Here is a tiny trained network, its code and every weight. The questions are about switching its units off for an input and a target symbol, where a switched-off unit gives its printed mean instead of its output.

import numpy as np


def w(rows, s, z=0):
    codes = np.array(rows[::2]) - 128.0
    scale = np.full(codes.shape[1], s)
    scale[-1] = z or s
    return codes * scale


def norm(h):
    return h / np.sqrt((h * h).mean(-1, keepdims=True) + 1e-5)


def f(y):
    return np.maximum(y, 0)


def softmax(a):
    e = np.exp(a - a.max(-1, keepdims=True))
    return e / e.sum(-1, keepdims=True)


def log_softmax(a):
    a = a - a.max(-1, keepdims=True)
    return a - np.log(np.exp(a).sum(-1, keepdims=True))


def net(x, mask):
    ids = ['αβγδεζλμξπστφω'.index(c) for c in x.split()]
    T = len(ids)
    res = E[ids] + P[:T]
    q, k, v = (norm(res) @ M[0].T for M in (Q, K, V))
    z = softmax(np.where(np.tri(T) > 0, q @ k.T / 4**0.5, -1e9)) @ v
    res = res + np.where(mask[0], z, O[0][:, -1]) @ O[0][:, :-1]
    y = f(norm(res) @ A[0][:, :-1].T + A[0][:, -1])
    res = res + np.where(mask[1:17], y, B[0][:, -1]) @ B[0][:, :-1]
    return log_softmax(norm(res)[-1] @ U[:, :-1].T + U[:, -1])


Q, K, V, O, A, B = {}, {}, {}, {}, {}, {}
E = w([
[153,154,184,62,162,223,116,218,147,135],'α',
[156,165,170,34,156,175,53,151,130,120],'β',
[70,71,154,155,44,164,208,155,242,157],'γ',
[188,95,119,142,155,213,187,186,151,91],'δ',
[144,93,91,180,162,189,198,124,216,136],'ε',
[106,183,153,41,128,114,31,60,185,159],'ζ',
[93,147,59,66,159,190,99,117,195,69],'λ',
[170,87,206,70,127,196,61,127,106,123],'μ',
[108,99,185,58,82,122,66,87,166,139],'ξ',
[189,209,121,153,207,90,154,171,218,195],'π',
[198,78,113,98,116,130,71,59,106,56],'σ',
[169,113,203,46,117,124,42,122,117,126],'τ',
[163,123,53,167,66,13,156,74,210,89],'φ',
[206,130,253,116,65,96,135,145,142,199],'ω',
],0.015)
P = w([
[147,156,123,186,85,192,53,114,125,158],'0',
[164,110,129,17,127,158,241,111,84,85],'1',
[40,84,252,77,202,111,168,68,137,137],'2',
[146,152,59,39,84,162,240,152,70,115],'3',
[115,99,227,130,213,113,140,71,140,81],'4',
[186,88,80,45,131,148,160,107,93,198],'5',
[135,149,223,127,147,141,154,100,187,38],'6',
[172,38,68,63,132,144,96,127,154,213],'7',
[170,165,200,146,110,163,104,101,200,47],'8',
[181,55,68,94,94,162,51,152,187,193],'9',
[194,149,164,163,78,177,58,137,227,65],'10',
[225,41,131,89,96,148,88,156,247,157],'11',
],0.011)
Q[0] = w([
[66,170,121,185,125,117,111,147,44,123],'head 0',
[111,124,29,71,106,133,193,124,16,223],'head 0',
[168,194,192,157,110,166,129,105,196,24],'head 0',
[2,184,250,203,216,76,197,83,47,20],'head 0',
],0.0073)
K[0] = w([
[119,146,155,40,153,114,180,81,99,119],'head 0',
[73,141,244,122,230,81,206,78,136,20],'head 0',
[103,58,51,159,131,116,47,177,100,221],'head 0',
[122,75,60,2,159,95,240,111,44,210],'head 0',
],0.0082)
V[0] = w([
[64,233,37,81,197,71,58,95,187,95],'head 0',
[140,159,95,152,214,209,177,190,160,162],'head 0',
[90,72,91,100,173,244,89,76,81,13],'head 0',
[96,75,60,199,65,157,215,2,186,125],'head 0',
],0.018)
O[0] = w([
[83,120,252,111,103,123,177,149,104,124,3],'head 0',
[139,117,98,60,56,84,164,213,109,137,246],'head 0',
[202,171,171,180,119,100,144,190,134,92,118],'head 0',
[193,192,141,118,107,133,163,104,122,228,99],'head 0',
],0.021,0.006)
A[0] = w([
[193,136,70,153,126,94,115,134,139,175,144],'neuron 0',
[143,81,79,148,186,98,130,71,77,76,146],'neuron 1',
[27,72,221,202,189,120,146,74,138,74,238],'neuron 2',
[171,179,130,80,107,183,179,60,128,228,192],'neuron 3',
[100,92,98,158,150,152,91,99,163,139,254],'neuron 4',
[53,90,116,60,99,104,167,137,93,163,1],'neuron 5',
[118,97,51,117,202,132,144,86,157,176,45],'neuron 6',
[125,128,82,131,145,170,129,55,98,143,61],'neuron 7',
[153,138,214,95,144,104,212,152,180,68,247],'neuron 8',
[185,180,178,153,112,175,125,124,137,96,106],'neuron 9',
[135,76,155,146,167,183,101,145,216,96,208],'neuron 10',
[207,137,92,86,85,144,124,94,159,90,232],'neuron 11',
[65,113,120,96,104,104,138,142,123,118,21],'neuron 12',
[111,140,219,82,179,175,170,6,150,152,132],'neuron 13',
[117,39,145,12,149,123,165,120,91,125,162],'neuron 14',
[86,96,89,129,227,170,85,72,151,113,234],'neuron 15',
],0.014,0.0027)
B[0] = w([
[117,102,144,125,142,190,136,105,157,94,222],'neuron 0',
[129,176,172,104,88,100,130,122,121,138,197],'neuron 1',
[85,146,143,66,250,186,155,203,140,167,219],'neuron 2',
[97,155,171,115,145,111,124,130,48,9,241],'neuron 3',
[163,85,130,104,151,87,144,128,89,132,208],'neuron 4',
[196,183,145,133,212,67,169,82,132,145,215],'neuron 5',
[95,114,163,106,65,159,40,134,135,109,196],'neuron 6',
[105,180,156,153,163,105,80,169,158,121,177],'neuron 7',
[113,95,154,113,65,159,52,107,144,149,204],'neuron 8',
[151,120,133,150,122,121,109,131,187,171,192],'neuron 9',
[158,169,148,95,64,104,124,74,166,49,219],'neuron 10',
[115,128,158,100,170,171,135,181,143,164,222],'neuron 11',
[158,164,147,164,143,128,84,118,113,100,182],'neuron 12',
[123,87,16,180,61,160,197,148,182,110,203],'neuron 13',
[111,161,94,160,94,108,114,104,222,133,233],'neuron 14',
[185,42,169,130,93,119,187,101,75,188,247],'neuron 15',
],0.021,0.012)
U = w([
[102,112,74,154,96,80,88,187,116,52,133],'α',
[66,112,152,144,168,112,98,190,134,59,28],'β',
[127,222,113,117,165,184,57,86,83,117,2],'γ',
[176,133,42,154,145,144,119,198,131,149,200],'δ',
[186,186,117,97,121,137,179,156,69,157,39],'ε',
[40,134,160,133,161,181,136,167,140,173,168],'ζ',
[114,160,200,170,42,105,111,160,109,165,72],'λ',
[222,128,102,194,165,92,96,116,119,36,100],'μ',
[189,115,134,161,197,172,182,96,145,159,48],'ξ',
[101,197,106,84,109,71,144,84,170,146,107],'π',
[192,205,144,241,156,157,75,83,158,151,165],'σ',
[134,98,155,166,253,103,139,149,86,97,235],'τ',
[108,176,116,178,85,163,178,74,96,85,164],'φ',
[142,84,88,110,92,170,79,74,111,165,245],'ω',
],0.0074,0.0017)

Each question gives the input, a string of symbols that net reads in full, and the target symbol t.
The units are the heads (4 rows each of Q, K, V and O) and the neurons (one row each of A and B). Each row of codes is followed by its name. A weight is (code - 128) times the scale printed after its matrix; where a second scale follows, it is the last column's (O, A, B and U).
mask holds one flag per unit, heads first, then neurons. A switched-off unit (its flag False) gives its mean, the last column of its rows in O or B, instead of its output. The means were averaged over made-up inputs and are rounded, as every weight is.
A unit's drop is (log p(t) with every unit on - log p(t) with that unit switched off) / (log p(t) with every unit on - log p(t) with every unit switched off).
The circuit of an input: a set's keep is (log p(t) with only the set's units on - log p(t) with every unit switched off) / (log p(t) with every unit on - log p(t) with every unit switched off). Starting from the 12 units with the biggest drops (on a tie, the unit counted first), units are removed one at a time, each time the one whose removal leaves the highest keep (on an exact tie, the one counted first), for as long as the keep stays at least 0.8.
circuit, biggest first: the units of the circuit, biggest drop first
unit that matters most: the unit with the biggest drop
k most important neurons: the k neurons with the biggest drops, biggest first
input ζ γ β σ π μ, target ζ: unit that matters most : neuron 2
input π π λ, target π: 2 most important neurons : (neuron 5; neuron 14)
input ζ φ γ σ ω π ε, target π: circuit, biggest first : (head 0; neuron 14; neuron 5)
input ω γ σ, target ω: circuit, biggest first : (head 0; neuron 6)
input μ π μ ω π σ ω ε, target ω: 3 most important neurons : (neuron 15; neuron 6; neuron 3)
input φ λ λ ζ π ζ, target φ: circuit, biggest first : (head 0; neuron 13; neuron 3)
input μ σ λ ξ γ ζ λ γ τ δ π, target δ: circuit, biggest first : (head 0; neuron 3)
input β σ ξ ω σ ω π, target ω: circuit, biggest first : (neuron 15; head 0)
input γ β α α τ ξ ζ σ λ ε ε ω, target ε: circuit, biggest first : (head 0; neuron 3)
input π π σ α λ τ π λ, target π: 2 most important neurons : (neuron 5; neuron 14)
input γ σ δ π λ, target γ: 2 most important neurons : (neuron 3; neuron 6)
input π ξ μ φ β α σ ω β λ ω, target π: circuit, biggest first : (head 0; neuron 5; neuron 14)
input μ σ σ π φ μ λ ε ξ ω β, target ω: 4 most important neurons : (neuron 15; neuron 3; neuron 5; neuron 6)
input μ α β δ β ω σ ω ζ, target ω: 2 most important neurons : (neuron 15; neuron 3)
input π β π μ ε π δ, target π: circuit, biggest first : (head 0; neuron 5; neuron 14)
input ω τ ω σ, target ω: circuit, biggest first : (head 0; neuron 15)
input ζ ξ ξ ω σ π ζ π μ, target π: circuit, biggest first : (head 0; neuron 14; neuron 5)
input λ ζ π ω λ ω φ α σ, target λ: circuit, biggest first : (head 0; neuron 8)
input π π σ ω λ φ γ μ ω φ, target ω: 2 most important neurons : (neuron 6; neuron 15)
input ε ε π π σ π, target ε: 2 most important neurons : (neuron 3; neuron 14)
input σ σ α ω τ, target ω: 3 most important neurons : (neuron 15; neuron 6; neuron 5)
input ξ π φ σ γ μ ξ λ, target ξ: 2 most important neurons : (neuron 15; neuron 2)
